Each row is followed by its class.
[  2 -10  -5  -3 -10   7  -8  19 -23   4   3 -10  11  -5  24  -6  18  11
   7   6 -41 -28  -1  29   5   6 -35   5 -18  -9 -15  -2  -5  -7  -2  10
   7  -8] => k851
[ -4   9  18   2 -25  11  13   3 -22   2   5  30   0  22  13  17  -6  14
  14  21 -15 -27  -7 -14   4  -4   2   7  -4  12   1  -5  20 -22  20 -46
  17  -9] => k799
[-19  -5 -38 -21  45  -2  -1  21  39  -2  -7 -16   7  18 -20  14  -6  25
  -5   3  66  23  21  11 -20  -6  21 -21   3 -29  24   1 -30  25 -43 -27
  33 -12] => k501
[-17  -2 -21   3  29  -7   5   8  12   7   5  -2   2  -1  -1  11  -9  19
  -2  -7  31  18   9  13  -4 -11  11 -16  -4  -7   4   6 -16  21 -23  -3
  11   1] => k479
[ -2   7 -10  -8  38   9  10 -11  26 -17  -8 -11  19 -18 -21  11 -13  10
 -22 -10  19  41  24 -23  -3 -21  36  -8  26  -8   1   4 -15  15  -9  42
 -15  -3] => k799
[-13  -6   2 -13 -27   9 -14  11 -18   4  10  -7  -5  13  31  -7  26   6
  13  17 -30 -34 -10  30   4  16 -30  -6 -29  -3 -16  -3   1 -18  -3 -29
  12  -2] => k937
[ -2  -8 -32 -17  62   3  29  11  27 -15 -32  11  10   6 -42  -4 -31  -3
 -29   7  74  41  18 -18 -26 -16  40 -14  14 -14  40  -4 -31  29 -35 -10
  50 -19] => k546
[ -1  -5 -16 -18  15   5 -13  -5  -3  -3 -12 -13   5 -18 -11 -21  22 -18
 -23  16 -26   1   2  13   0  -7 -24   9   4   0 -15  -4 -17  19 -17  34
 -15   6] => k919
[-15   3   7  -8 -40  -3 -23   4 -27  15  23  10   3   3  37  -3  23   9
  31   7 -54 -45 -19  35  13  11 -46   3 -32  10 -20  -5  12 -11   7 -26
  -8   5] => k479
[  5   8   4  -2   5  -7  -4   4   3  -4   5  -8  12 -16  -4  11  -7   7
   9  -6 -15   5  -5 -16   6  -6  10  -2   3  -2 -11   0   1   9   4  22
 -20   3] => k6
[-19 -20 -30  -9  60  12  20  18  44 -12 -15 -11   7  20 -19  -3 -15  15
 -34  -2  88  40  26  -1 -25  -3  42 -26  -3 -29  21   4 -43  22 -50  -9
  42 -14] => k937
[-14   1  -4  12  -9   0  15   4 -28  16   3  37 -16  19   4  12 -12   6
  16  18  10 -27 -15   4  -4  -3  -6   5 -10  12   8   1  10  -9   2 -55
  28   3] => k479
[ 23   9  33  36 -22   1  25 -14 -32   2 -22  20 -16  -7  -6  13 -21 -21
 -11   8 -38 -16 -16 -49  23  -9  18  20  10  30 -20  -8  22 -12  50   9
 -23   8] => k919
[ -1  22  10  17 -16   2  -9  -7   0  11  17 -28 -19 -32   4  16   7  -6
  14 -18 -45  -1  -2   1  19  -5  -7  -6  14  -4 -19   9   2   1  21  32
 -43  14] => k811
[ -8  19   6  18   0   8  14  13   3  16   8 -10 -12 -10   4  16  -7  17
   8 -18 -18   1   1   0  13  -6  16 -10  12 -16 -10   3   0   9   4   4
 -13   2] => k811
[-10  -8 -44 -37  61   6   2  15  43 -11 -14  -8  25  -1 -25 -15  -1  15
 -21   9  49  34  16  29 -22  -6  14 -19   0 -34  28  -2 -37  35 -61  -7
  34 -19] => k546
[ -4  -5 -40 -16  65  22  10  -3  39 -20 -39 -21  27 -33 -35  -7   0  -4
 -43  -4  22  42  18  -8 -21 -19  17 -12  39 -10   4  -2 -37  39 -32  50
   9 -13] => k59
[ 16  22  -2   5  27  -9  -5 -16   7 -14 -23 -16  21 -38 -14  -1 -17  -8
 -17 -15 -35  38  -6 -35  22 -12  29  -7  30   0  -9   1   3  23  10  51
 -44   0] => k546
[ -5  -4   0  11  20  -4   6   0  18  -3   3   7  16 -11   5   7 -13   9
  -4 -19  11  12   0  -7   8  -3  22 -13  -9   4  -1   0 -12  18  -4  10
 -10  -1] => k479
[ 13   2 -28  -4  32  11   2  -9 -11 -17 -23 -31  12 -47 -19 -10   3 -15
 -23  -8 -31  30  14  -8   6 -21  -5   6  35  -5 -16   3 -14  19  -3  80
 -24  -4] => k851
[-18   6  11  -9 -53  10 -23  13 -43  30  37  -2 -29   2  41  -4  43   4
  37  12 -71 -60 -24  51  11  15 -66   4 -27 -10 -23   5  23 -21   8 -36
  -4  12] => k811
[ -9   4  12  -2 -31  13  -1  12 -20  14  16 -11  -9  -8  29   2  24   8
  21   0 -55 -38  -9  32  12  10 -37  -8 -16  -7 -20   0   1 -12   7 -15
   1   1] => k811
[ 14  13  12  25  -9  -5  -2 -31 -19 -13 -10 -22  15 -55   7  -6   1 -25
  -1 -16 -74   9  -9 -23  35 -13  -4   3  16  30 -38   1  12   9  33  74
 -65  11] => k479
[ -4  -1  -1   6 -15   2 -14  -1 -25   0   0 -18   0  -4  17   2  23  -4
  13  14 -36 -20  -9   7  10   6 -23   1  -7  -2 -11  -3  10  -3   5  -1
  -9  -2] => k501
[-19  -9 -19  -9  20  16  17  24  18  12 -15  21  -1  23  -9   9 -10  11
  -7  13  56  -3   8  -5 -31   0   8 -10   7 -10  30  -3 -21   7 -20 -47
  55 -11] => k59
[  4   9  -9   6  -2  16   6  -7 -16 -17  -9 -31  11 -34   8 -10  11  -6
 -11   8 -50   7   3  -8  13  -4 -18   0  13  12 -33   3  -3   0   6  61
 -23  -3] => k823
[ 13  13 -10   7  23  -5  -1  -8   1  -9 -15 -22  12 -40 -19   2 -17  -3
 -12 -26 -19  27  13 -25  14 -17  20   7  33  -3 -14   4  -4  12  16  69
 -37   1] => k851
[ -9   5  23   8 -68   6   2  20 -36  24  24  49 -15  53  48  -2   0  18
  47  35 -22 -75 -34  15  11  26 -28  11 -34  13  -3  -3  39 -38  20 -95
  33  -7] => k823
[-28 -14  13 -37 -51  11 -24  31  -4  21  42  22   8  47  54   0  40  39
  39  27 -22 -70  -3  68  -9  25 -52  -1 -60 -13   1  -6   6 -30 -17 -85
  39  -5] => k799
[  2  -6   5  -5 -20   6  10  25 -40  19   3  41  -2  35  24  10 -13  23
  23  15  -1 -48 -16  13   0  14 -16   6 -18  -5  15 -12   8 -25   7 -70
  45 -16] => k851
[  3 -13  -1  10  25   8  40   8   1  -3 -31  22  -6  22 -27   1 -29  -9
 -29  16  47   3   9 -31 -11 -12  29   5   5   4  15 -11 -16  11  -8 -19
  34  -8] => k919
[ 12   3 -21   9  54   6  36 -24   1 -20 -48 -14  -6 -28 -59  -6 -28 -36
 -51   8  31  51  22 -54  -9 -37  36  11  49  13  -1   0 -20  29  -5  57
  -7   5] => k919
[ -3   4   1  -2  11  -6   0   5  -2  -2  -1 -10  14 -18  -1   9  -2   6
  -2 -12 -18   8   2 -16   1  -9   5  -5   1   0 -18   3  -4  10   1  31
 -14   6] => k6
[-13   8  16  12 -41  11  22  28 -24  30  17  31 -28  39  18  14  -5  17
  34  17  -3 -54 -18  13  -1  13 -16   4 -16  -4  13  -4  16 -21   9 -89
  41  -3] => k811
[ 16  11 -14   6  44   2  34  -8  22 -23 -45  -3  19 -20 -44  -5 -39 -18
 -34  -5  21  52  11 -57   2 -23  51  -1  40   5  14  -5 -13  28  -4  38
   4 -14] => k546
[ 11  -8  -3   4   6   8  26  12 -22  -4 -17  15   8   0  -7   3 -20   1
  -3   1  10  -8  10 -14  -4  -8   7   6   2   1   6  -4 -12 -10  11  -1
  32 -15] => k851
[ -1   9  34  13 -90   5 -22  14 -52  36  45   8 -34  14  63  19  36   2
  62  13 -96 -96 -35  50  21  26 -69   3 -38  13 -29  -2  40 -37  40 -56
   2  10] => k811
[-17   0   1  -4 -32  -1 -23   6 -22  13  22   6   2   0  37  -2  25   9
  27   5 -48 -40 -14  34   9  11 -41  -4 -32   8 -18  -1   8  -6   4 -22
  -3   5] => k479
[ -6   3   6   1 -25  12   6  12  -2  12  -4  19  -3   8   8   4   3  -3
  11  14  -9 -28  -9  -8  -5   4 -13   7   5   6   1  -6   9  -9  14 -32
  18  -5] => k59
[ -4 -20 -15 -15  30  10   8   8   6  -9 -13  -6  20   9  -1  -3   5  10
 -10   4  30   5  10   7 -13   4   8 -14 -16 -16  13  -9 -23  10 -25 -11
  34 -18] => k501
[-12 -15  -5 -32  -5   6 -13  23  13   3  19  13  12  13  13  -5  16  14
  23  12   9 -27  -5  32 -17  11 -21  -9 -40 -13   4  -2 -11   2 -21 -33
  25  -6] => k6
[-18 -10  -6 -29  -2   9 -12  22 -10   5  13  11   9  13  14   2  16  18
  21  18  -7 -35 -13  30 -16   9 -27  -7 -34 -12   0  -5  -6  -1 -21 -40
  24  -4] => k6
[ -4  -2  13   1  -5  12  25   2 -17   1  -9  35   1  32   2  14 -16  15
   2  18  19 -18   0 -13  -7  -6  17   8   1   7  16  -8  12 -12   7 -44
  39  -8] => k799
[  1  13 -11   5   9   3  -4  -2  15  -8   1 -14  11 -14   0   1  -6   9
   0   3  -6  11   0  -2  11  -1   6  -6  12   1 -11   8  -8   7  -3  24
 -20   0] => k823
[ -7  -7 -27   6  46   4  21  -3   3 -11 -18   0  13 -12 -16  -8 -10   5
 -21   1  24  27   6  -2  -4 -17  13  -7  10  -1   3   2 -18  28 -28  16
   8  -8] => k479
[  4  13   2   9   0   1  23   3 -20  -3 -15  -4  -9 -15 -14   3 -14 -13
  -8   8 -17  13  -3 -33   9 -13  10   4  13   3  -5   1  11  -1  15  13
  -2  -1] => k546
[-16 -14 -11 -38   5   4 -15  25  11   2   5  -2  17  15  19 -17  21  16
   7  19  -3 -17  -5  46 -10  14 -26 -15 -39 -22   8  -8 -16   6 -36 -35
  39 -16] => k546
[-16  -6 -37  -8  46   7   6  16  36  -7  -1  -9   5   5  -8  -4  -8  17
 -16   8  54  29  22   9 -18  -3  17 -19   8 -21  14   9 -33  22 -46  13
  22  -9] => k823
[-24   0 -39 -46  41  -3 -10  25  37   3   6  -2  14  14 -28  15  -6  24
   5   4  62   9  18  26 -37 -12  -1 -15  -6 -26  25   1 -38  25 -50 -32
  31   1] => k6
[ 14  10  14   6 -41  -2 -23   0 -50   8  13 -10  10 -23  38  -3  22   5
  27   5 -99 -44 -24  19  35  10 -46  12  -9   7 -38  -1  24 -24  32  15
 -34  -3] => k851
[ -4  -4  15  -8 -53  -2   0  31 -35  27  20  40  -2  44  38  10  -5  23
  48  18 -14 -79 -20  31   9  19 -34   4 -35   1   6  -7  17 -37  18 -97
  45 -12] => k851
[ -7   4 -16   1  16  13  16   8   8   1 -22   2  -4  -7 -23   7 -11  -6
 -12   7  24  11   6 -23 -16 -12  11   0  28   1   9   0 -10  10   2   1
  18  -3] => k59
[  0  -3  -7  18  21  12  42   2 -10  -9 -27   6  -7  11 -19   1 -26  -7
 -28   6  41  22  11 -43  -6 -13  39  -2  15   3   7   1 -11  -2  -1  -5
  31  -9] => k937
[ -6   3  12 -10 -22  18  -8   2 -16   1  12  12   8   5  29   5  23  23
  12  19 -50 -29 -11  22   8   3 -19   6 -13  -3 -13  -5  17 -14   3 -21
  -5  -2] => k799
[  7  13 -18  10  29   4   4 -14  18 -20 -11 -30  14 -35 -12  -6 -10  -7
 -19  -5  -5  38  14 -22  11 -12  20  -6  32   3 -14   8 -15  19  -5  71
 -32  -1] => k823
[ -20  -14   19  -14  -48   -1   -2   29  -40   25   18   23  -14   58
   39   15    9   22   44   30   10  -70  -17   23   -7   24  -33   -5
  -53   -3   13  -10   12  -37    7 -114   65   -7] => k501
[ -2   8   9  -2 -20  -4   2  10  -3   5   2   4  -9   6  -4   7 -10  -8
  15   6  -4 -15  -5  -4   4   1  -1   3 -13   1   7  -2   8  -9  14 -27
   5   3] => k546
[ -3 -18 -21 -17  49  13  15   2  21  -8 -26  -5   6   0 -24 -16  -4   0
 -40   9  33  23  16  -2 -15  -8  17  -5   1 -16   5  -7 -33  21 -36  20
  17  -8] => k919
[  1 -20  -2  14  21   5  32   9 -15  -2 -17  12  -3  20 -13   7 -14  -1
 -15  11  46   2   6 -29 -12   2  20   2  -8  -5  22  -7 -10  -3  -4 -18
  41 -12] => k501
[ -2   3 -10   6  41  12  25   3  20  -2 -10 -22  -1 -21 -21  -1 -16   1
 -23 -27  25  40  21 -18  -5 -16  34 -16  21 -19   2   4 -25  27 -13  45
   0  -4] => k811
[ 20  27  20  11 -22 -19 -22 -16 -18   3   6 -19  11 -43  18   2   4  -7
  10 -17 -86   2 -18 -22  38   3  -4   2  11   8 -31   4  28  -3  39  48
 -63  13] => k546
[ -2  18  37  24 -79 -10   0   0 -69  30  21  49 -27  23  40  17  -5   7
  54  24 -63 -75 -47  -3  26  13 -32  19 -26  35 -16  -5  52 -42  55 -80
   2  12] => k479
[  5   7 -19  -4  14   9  -4  -3  -3  -9 -12 -21   7 -30  -7  -7   0  -7
  -6  -7 -26  18  11  -3   9 -18  -3   4  24 -10 -11   1  -3  13  -2  53
 -24  -8] => k851
[ -7 -16 -15  -6  24  12  31  15  -5   2 -10  21  -6  37  -3   6 -18  13
 -12  20  68  -2   5  -1 -21   7  20 -15 -11  -9  26  -2 -22  -9 -23 -61
  67 -13] => k937
[ -9 -13 -41 -22  60   9   7   5  25 -15 -23 -23  19  -3 -28   1   1   8
 -24   6  52  34  22   5 -24  -9  13 -17   7 -21  21  -4 -41  29 -44   9
  31 -14] => k501
[ -3  12   6   8 -37   4 -17  -3 -34   5  12 -15 -10  -7  30  -3  28  -1
  11  16 -68 -31 -22  12  25  11 -35   5 -11   6 -33   5  23 -22  17  -8
 -30   7] => k937
[-19 -18 -29 -37  49  26   9  12  44 -16  -4   7  23  17 -18   7   5  32
 -18  13  65  16  27  33 -36  -5  14 -14 -11 -25  32  -2 -42  14 -51 -30
  48 -16] => k799
[ 14  11 -25  13  41   3  -1 -35 -18 -23 -35 -59   8 -58 -32  -1   6 -29
 -33  -3 -37  50   7 -38  13 -25   6   4  49   6 -20   4  -4  27   4  99
 -51  11] => k501
[ -2  -3 -40  -7  43  23   8  -3  26 -21 -12 -15  15 -15 -22 -18   0  -4
 -26  14  27  35  17   1 -17  -9   5  -1  18 -12   7   7 -26  26 -40  41
   2  -9] => k823
[  9  11   4  14  28   7  17 -14  12 -16 -13 -12  23 -24  -6  14 -11  14
 -24  -9 -17  35  13 -32  11 -21  36  -1  29   3 -15   2   0  13   5  51
 -26  -6] => k799
[-21  -9 -35 -32  51   0   6  29  33  -5  -1   2  15   8 -28   9 -10  22
  -4   0  66  18  19  15 -32 -12  17 -19  -2 -28  19   1 -37  28 -48 -11
  36  -9] => k6
[-26  -6   2 -31 -42  11 -27  40  12  29  26  21   7  31  45  -2  36  32
  36  21 -26 -69 -18  61  -8  24 -51  -5 -40 -18  -3  -8   7 -14 -14 -86
  30  -8] => k59
[-11  -1  32 -16 -64 -12 -27  37 -12  26  47  29   6  34  52  17  17  33
  60  11 -41 -82 -29  40   9  28 -40  -5 -65  -3 -14  -5  18 -32  14 -85
   8   2] => k6
[-23 -14 -12 -23   8   4   1  33  32   7  13   3   4  40  13  -1   2  31
   5  10  52 -13   7  33 -13  16   6 -20 -34 -26  13  -2 -25  -4 -37 -64
  45 -11] => k937
[  4   4 -10  -3  47  -3  14   2   2 -10 -15 -13  23 -28 -23  12 -15   9
 -21 -12   2  31   4 -26  -5 -18  24  -6  18  -5 -10  -2 -19  23 -13  50
 -13   2] => k6
[ 14  -4   8  10  -5   5  30  15 -24   4 -15  31   3  20   5   9 -33  14
  10   6  11 -23  -4 -19   3   0  17   5   0   4  10  -9   4 -18  17 -38
  43 -21] => k851
[-11 -10  -4 -21 -13   8 -10  18  -2   3  13   6  11  18  26 -15  24  19
   5  15 -12 -30 -11  34   5  24 -24  -9 -35 -13  -6  -3 -11 -18 -16 -41
  14 -10] => k937
[ -5  -8   2  -8  -9  12  -9  15  -7  10   2  10  21  -3  31 -11  26  14
   0  13 -39 -28 -16  14   1  18 -28  -3  -9  -6 -15  -5   1  -5  -6 -14
   9 -12] => k59
[-11  -2   8 -19  -1   8  -9   8  16   0  18  13  21  10  20   8  10  29
   6   1  -7 -12   5  15  -2   6   4  -4 -15 -12   1  -5  -3  -5 -11 -18
   1  -7] => k799
